Here is a tiny trained network, its code and every weight. The questions are about switching its units off for an input and a target symbol, where a switched-off unit gives its printed mean instead of its output.

import numpy as np


def w(rows, s, z=0):
    codes = np.array(rows[::2]) - 128.0
    scale = np.full(codes.shape[1], s)
    scale[-1] = z or s
    return codes * scale


def norm(h):
    return h / np.sqrt((h * h).mean(-1, keepdims=True) + 1e-5)


def f(y):
    return y / 2 * (1 + np.tanh(0.7978845608 * (y + 0.044715 * y**3)))


def softmax(a):
    e = np.exp(a - a.max(-1, keepdims=True))
    return e / e.sum(-1, keepdims=True)


def log_softmax(a):
    a = a - a.max(-1, keepdims=True)
    return a - np.log(np.exp(a).sum(-1, keepdims=True))


def net(x, mask):
    ids = ['ΘΛΣβηψ'.index(c) for c in x.split()]
    T = len(ids)
    res = E[ids] + P[:T]
    u = 0
    for l in range(2):
        r = norm(res)
        for j in range(2):
            rows = slice(3 * j, 3 * j + 3)
            q, k, v = (r @ M[l][rows].T for M in (Q, K, V))
            z = softmax(np.where(np.tri(T) > 0, q @ k.T / 3**0.5, -1e9)) @ v
            o = O[l][rows]
            res = res + np.where(mask[u + j], z, o[:, -1]) @ o[:, :-1]
        u += 2
        y = f(norm(res) @ A[l][:, :-1].T + A[l][:, -1])
        res = res + np.where(mask[u : u + 12], y, B[l][:, -1]) @ B[l][:, :-1]
        u += 12
    return log_softmax(norm(res)[-1] @ U[:, :-1].T + U[:, -1])


Q, K, V, O, A, B = {}, {}, {}, {}, {}, {}
E = w([
[57,126,155,73,36,142,137,163,137,153,176],'Θ',
[165,175,145,214,79,169,123,201,106,200,208],'Λ',
[196,102,69,134,103,101,254,175,121,107,62],'Σ',
[180,206,174,186,241,161,96,116,98,139,125],'β',
[99,121,43,203,155,154,85,119,244,88,118],'η',
[63,181,146,212,53,171,171,128,64,121,208],'ψ',
],0.014)
P = w([
[180,122,43,2,155,171,157,65,107,176,156],'0',
[167,159,81,67,147,152,180,167,161,112,171],'1',
[199,132,102,49,106,135,54,209,108,47,212],'2',
[150,136,132,76,145,159,178,113,159,149,118],'3',
[145,156,162,88,112,44,138,116,185,124,138],'4',
[117,109,112,101,147,179,156,146,128,167,95],'5',
[129,121,171,111,127,52,113,158,125,100,120],'6',
[98,83,162,137,147,159,148,192,122,149,91],'7',
[116,91,200,143,127,33,95,149,132,102,97],'8',
[62,33,171,167,160,167,143,159,94,180,46],'9',
[69,40,214,189,148,59,122,159,115,139,46],'10',
[117,55,139,153,202,189,176,213,91,125,108],'11',
],0.0099)
Q[0] = w([
[149,120,132,101,129,7,129,54,134,126,75],'L0H1',
[174,89,104,117,159,137,206,193,121,112,80],'L0H1',
[150,114,112,170,204,89,146,95,142,114,28],'L0H1',
[136,108,104,155,157,86,135,106,152,102,101],'L0H2',
[146,117,110,138,139,183,173,206,116,103,107],'L0H2',
[99,144,143,151,98,188,113,152,139,117,190],'L0H2',
],0.018)
K[0] = w([
[137,130,177,168,104,5,51,146,110,28,145],'L0H1',
[32,96,172,216,154,159,112,119,111,148,55],'L0H1',
[85,113,199,193,118,78,149,209,146,117,85],'L0H1',
[123,110,207,157,143,82,123,191,161,129,95],'L0H2',
[63,70,146,180,152,185,148,105,114,170,86],'L0H2',
[181,130,60,43,158,185,174,119,129,236,138],'L0H2',
],0.011)
V[0] = w([
[37,145,105,174,132,188,83,44,135,76,198],'L0H1',
[158,106,146,74,215,118,43,100,183,124,57],'L0H1',
[240,77,57,254,168,121,90,140,139,144,93],'L0H1',
[81,155,106,163,108,123,154,73,96,61,150],'L0H2',
[124,104,147,75,166,78,109,140,90,145,143],'L0H2',
[143,203,182,114,150,176,79,118,83,153,158],'L0H2',
],0.0082)
O[0] = w([
[48,254,242,134,164,42,105,151,95,106,71,253],'L0H1',
[105,130,168,122,166,78,186,230,160,159,178,34],'L0H1',
[164,159,105,191,104,102,81,130,103,36,226,211],'L0H1',
[146,128,142,143,36,97,171,124,133,94,91,111],'L0H2',
[73,156,130,119,195,237,157,134,123,175,76,13],'L0H2',
[127,58,147,125,160,180,180,154,163,39,113,183],'L0H2',
],0.008,0.0027)
A[0] = w([
[141,92,95,132,166,171,148,99,153,134,87,110],'L0N1',
[130,160,138,148,61,103,148,188,156,128,86,112],'L0N2',
[138,148,122,140,182,171,108,131,149,95,103,61],'L0N3',
[170,114,128,119,190,184,73,90,152,141,176,74],'L0N4',
[151,186,101,124,10,136,128,146,64,178,135,253],'L0N5',
[144,145,134,113,199,152,82,78,190,96,65,30],'L0N6',
[128,148,168,126,99,110,187,180,114,157,179,74],'L0N7',
[77,112,83,123,169,112,126,156,223,110,182,83],'L0N8',
[122,117,67,140,223,151,94,152,207,113,100,99],'L0N9',
[93,43,152,103,70,131,254,210,183,172,139,120],'L0N10',
[119,143,121,119,143,120,67,148,108,67,57,42],'L0N11',
[144,94,92,119,221,85,88,124,157,208,112,212],'L0N12',
],0.0091,0.0037)
B[0] = w([
[139,102,141,125,68,105,67,139,121,144,189,178],'L0N1',
[52,125,147,127,31,133,139,110,107,147,93,188],'L0N2',
[97,123,109,105,164,50,155,105,111,108,101,156],'L0N3',
[71,140,186,188,97,124,82,124,129,37,85,176],'L0N4',
[89,13,190,125,160,130,181,117,102,159,65,254],'L0N5',
[113,127,101,177,105,40,99,60,86,189,117,175],'L0N6',
[84,149,84,144,72,66,55,85,54,165,153,199],'L0N7',
[142,88,149,145,175,173,149,142,141,41,59,196],'L0N8',
[79,77,178,26,96,145,156,130,70,107,48,196],'L0N9',
[131,255,20,171,184,125,68,197,153,110,184,227],'L0N10',
[184,151,70,123,212,144,176,61,93,170,118,162],'L0N11',
[173,199,153,114,24,130,198,90,185,99,98,173],'L0N12',
],0.0085,0.0057)
Q[1] = w([
[106,72,114,146,123,157,141,104,156,126,177],'L1H1',
[147,131,138,107,166,109,173,113,124,91,79],'L1H1',
[76,160,129,146,171,128,113,149,139,175,136],'L1H1',
[121,129,117,77,186,157,138,146,80,186,79],'L1H2',
[90,128,110,154,111,127,164,165,114,116,163],'L1H2',
[137,92,101,126,104,244,98,115,154,98,156],'L1H2',
],0.011)
K[1] = w([
[148,172,193,93,120,237,182,231,213,104,146],'L1H1',
[196,135,167,249,146,56,131,100,104,156,8],'L1H1',
[26,205,86,97,228,120,45,144,183,175,155],'L1H1',
[35,170,134,42,198,185,140,30,145,164,87],'L1H2',
[153,126,68,127,196,150,253,187,95,205,141],'L1H2',
[136,21,187,205,149,255,90,137,65,127,169],'L1H2',
],0.005)
V[1] = w([
[155,139,123,117,190,57,177,68,149,113,137],'L1H1',
[114,205,149,166,67,231,123,129,148,180,132],'L1H1',
[158,162,83,144,106,54,144,34,125,82,160],'L1H1',
[153,170,137,138,188,67,115,98,190,147,148],'L1H2',
[223,212,73,119,2,118,65,167,70,137,142],'L1H2',
[88,84,79,88,173,55,121,41,181,121,170],'L1H2',
],0.0046)
O[1] = w([
[121,81,156,98,152,177,242,173,128,160,119,110],'L1H1',
[103,73,254,105,195,75,73,145,185,186,60,102],'L1H1',
[102,115,13,71,96,227,126,106,144,88,207,248],'L1H1',
[84,84,154,147,167,94,112,73,132,83,126,72],'L1H2',
[65,173,217,7,175,116,167,134,97,101,182,220],'L1H2',
[96,134,32,177,97,223,179,188,125,114,89,75],'L1H2',
],0.0056,0.0014)
A[1] = w([
[218,40,95,109,90,137,185,148,109,229,187,11],'L1N1',
[176,217,67,159,185,75,93,193,159,114,178,5],'L1N2',
[122,231,57,153,126,103,95,69,131,168,125,16],'L1N3',
[134,121,173,125,70,121,195,95,126,150,109,42],'L1N4',
[176,111,100,175,169,171,91,83,148,77,91,118],'L1N5',
[154,219,148,122,151,122,67,124,122,78,118,122],'L1N6',
[115,134,185,120,178,113,136,203,183,99,111,163],'L1N7',
[116,165,171,91,155,183,60,114,155,193,146,114],'L1N8',
[94,153,125,138,92,71,168,160,118,232,146,91],'L1N9',
[207,79,175,136,3,182,104,154,158,106,187,79],'L1N10',
[137,137,78,123,147,129,106,113,161,105,107,38],'L1N11',
[100,137,99,140,148,127,102,92,153,96,92,49],'L1N12',
],0.011,0.0029)
B[1] = w([
[187,130,92,58,228,105,104,165,24,247,144,193],'L1N1',
[59,191,89,158,111,109,110,142,150,118,102,253],'L1N2',
[126,67,120,101,206,168,149,86,119,152,144,173],'L1N3',
[133,139,146,94,78,135,144,108,118,140,79,192],'L1N4',
[128,125,170,107,141,91,111,150,165,115,186,237],'L1N5',
[91,142,70,135,117,119,120,167,138,133,132,224],'L1N6',
[120,125,125,147,157,156,174,149,134,185,105,228],'L1N7',
[74,139,155,134,137,175,184,169,153,51,143,170],'L1N8',
[127,46,183,88,156,86,114,173,89,96,231,242],'L1N9',
[121,103,108,137,144,165,163,44,179,159,150,225],'L1N10',
[121,154,140,107,172,119,95,141,88,143,164,141],'L1N11',
[156,146,142,94,120,127,120,139,76,144,133,175],'L1N12',
],0.013,0.0056)
U = w([
[114,82,199,48,218,178,230,228,196,97,95,4],'Θ',
[153,94,140,133,95,165,181,83,253,98,190,113],'Λ',
[186,119,81,63,232,117,158,111,102,192,128,133],'Σ',
[109,219,58,157,113,118,151,176,201,150,125,192],'β',
[175,120,193,51,90,78,74,186,77,54,204,104],'η',
[168,154,157,77,34,163,155,132,138,118,41,230],'ψ',
],0.0046,0.002)

Each question gives the input, a string of symbols that net reads in full, and the target symbol t.
The units are the heads (3 rows each of Q, K, V and O) and the neurons (one row each of A and B). Each row of codes is followed by its name. A weight is (code - 128) times the scale printed after its matrix; where a second scale follows, it is the last column's (O, A, B and U).
mask holds one flag per unit, layer by layer, with each layer's heads first. A switched-off unit (its flag False) gives its mean, the last column of its rows in O or B, instead of its output. The means were averaged over made-up inputs and are rounded, as every weight is.
A unit's drop is (log p(t) with every unit on - log p(t) with that unit switched off) / (log p(t) with every unit on - log p(t) with every unit switched off).
The circuit of an input: a set's keep is (log p(t) with only the set's units on - log p(t) with every unit switched off) / (log p(t) with every unit on - log p(t) with every unit switched off). Starting from the 12 units with the biggest drops (on a tie, the unit counted first), units are removed one at a time, each time the one whose removal leaves the highest keep (on an exact tie, the one counted first), for as long as the keep stays at least 0.8.
circuit, biggest first: the units of the circuit, biggest drop first
k most important neurons: the k neurons with the biggest drops, biggest first
top k neurons in layer l: the k neurons of layer l with the biggest drops, biggest first
heads that matter: for each layer, one digit per head in row order, 1 if its drop is at least 0.15 and else 0, layers parted by /
input Σ Θ ψ ψ Θ Λ Σ, target Σ: circuit, biggest first -> [L0H1, L1N1]
input β ψ ψ η, target Σ: circuit, biggest first -> [L1N3, L1N12]
input Λ Λ ψ ψ ψ Θ η β Θ η, target Θ: heads that matter -> 10 / 00
input ψ β β, target Σ: circuit, biggest first -> [L0H1, L0N11, L1N3]
input Λ Θ Λ β η Σ η η ψ Θ, target Λ: heads that matter -> 11 / 00
input Θ ψ Θ, target Θ: heads that matter -> 00 / 00
input η ψ β Θ β, target Θ: 2 most important neurons -> [L0N9, L1N7]
input Λ ψ ψ ψ β ψ Λ, target Λ: circuit, biggest first -> [L0H1, L1N10]
input Θ η η Θ η Σ ψ Σ η ψ Λ, target Θ: circuit, biggest first -> [L0H1, L1N8, L1N9, L0H2]
input β η Σ ψ ψ Θ Θ Θ η Σ, target η: circuit, biggest first -> [L0H2, L1N9]
input ψ ψ β Σ η η η Λ Λ Λ ψ η, target η: circuit, biggest first -> [L0H1, L1N5, L1N12]
input ψ β η ψ Σ Θ ψ ψ Σ, target ψ: heads that matter -> 11 / 00
input ψ ψ ψ β η β ψ ψ Σ Σ β, target Λ: 2 most important neurons -> [L1N10, L0N4]
input ψ η ψ Σ Θ Λ, target ψ: circuit, biggest first -> [L0H1, L0H2]
input β ψ η ψ Θ, target β: 2 most important neurons -> [L0N10, L1N2]
input Θ Σ Λ ψ Σ η ψ Θ Σ Λ, target Θ: 2 most important neurons -> [L1N8, L0N10]
input η Θ Σ η η, target Λ: heads that matter -> 10 / 00
input β η β η ψ Λ Σ η, target η: top neuron in layer 0 -> [L0N9]
input Θ η β ψ ψ, target Θ: 2 most important neurons -> [L1N8, L0N10]
input Σ β β β Λ ψ Σ ψ Θ Θ Θ Σ, target Σ: top 2 neurons in layer 1 -> [L1N1, L1N3]
input Σ Λ η η β Σ ψ ψ ψ ψ ψ Θ, target Σ: heads that matter -> 11 / 00
input β ψ Θ Λ ψ β, target η: heads that matter -> 10 / 00
input Λ ψ β Λ Θ Σ ψ η, target Λ: top neuron in layer 0 -> [L0N10]
input ψ ψ η, target Σ: most important neuron -> [L0N11]
input Σ η β, target Λ: 2 most important neurons -> [L0N4, L1N10]
input Λ β Θ Θ Σ η, target ψ: heads that matter -> 00 / 00
input ψ ψ ψ η Θ ψ ψ η η Θ ψ β, target ψ: 2 most important neurons -> [L0N12, L0N10]
input ψ η Σ Σ β η Θ Θ β β, target ψ: most important neuron -> [L0N12]
input β ψ Σ β Θ ψ Λ ψ Θ Θ ψ, target β: 2 most important neurons -> [L0N10, L1N2]
input η β Σ β ψ η, target Θ: top 2 neurons in layer 1 -> [L1N7, L1N2]
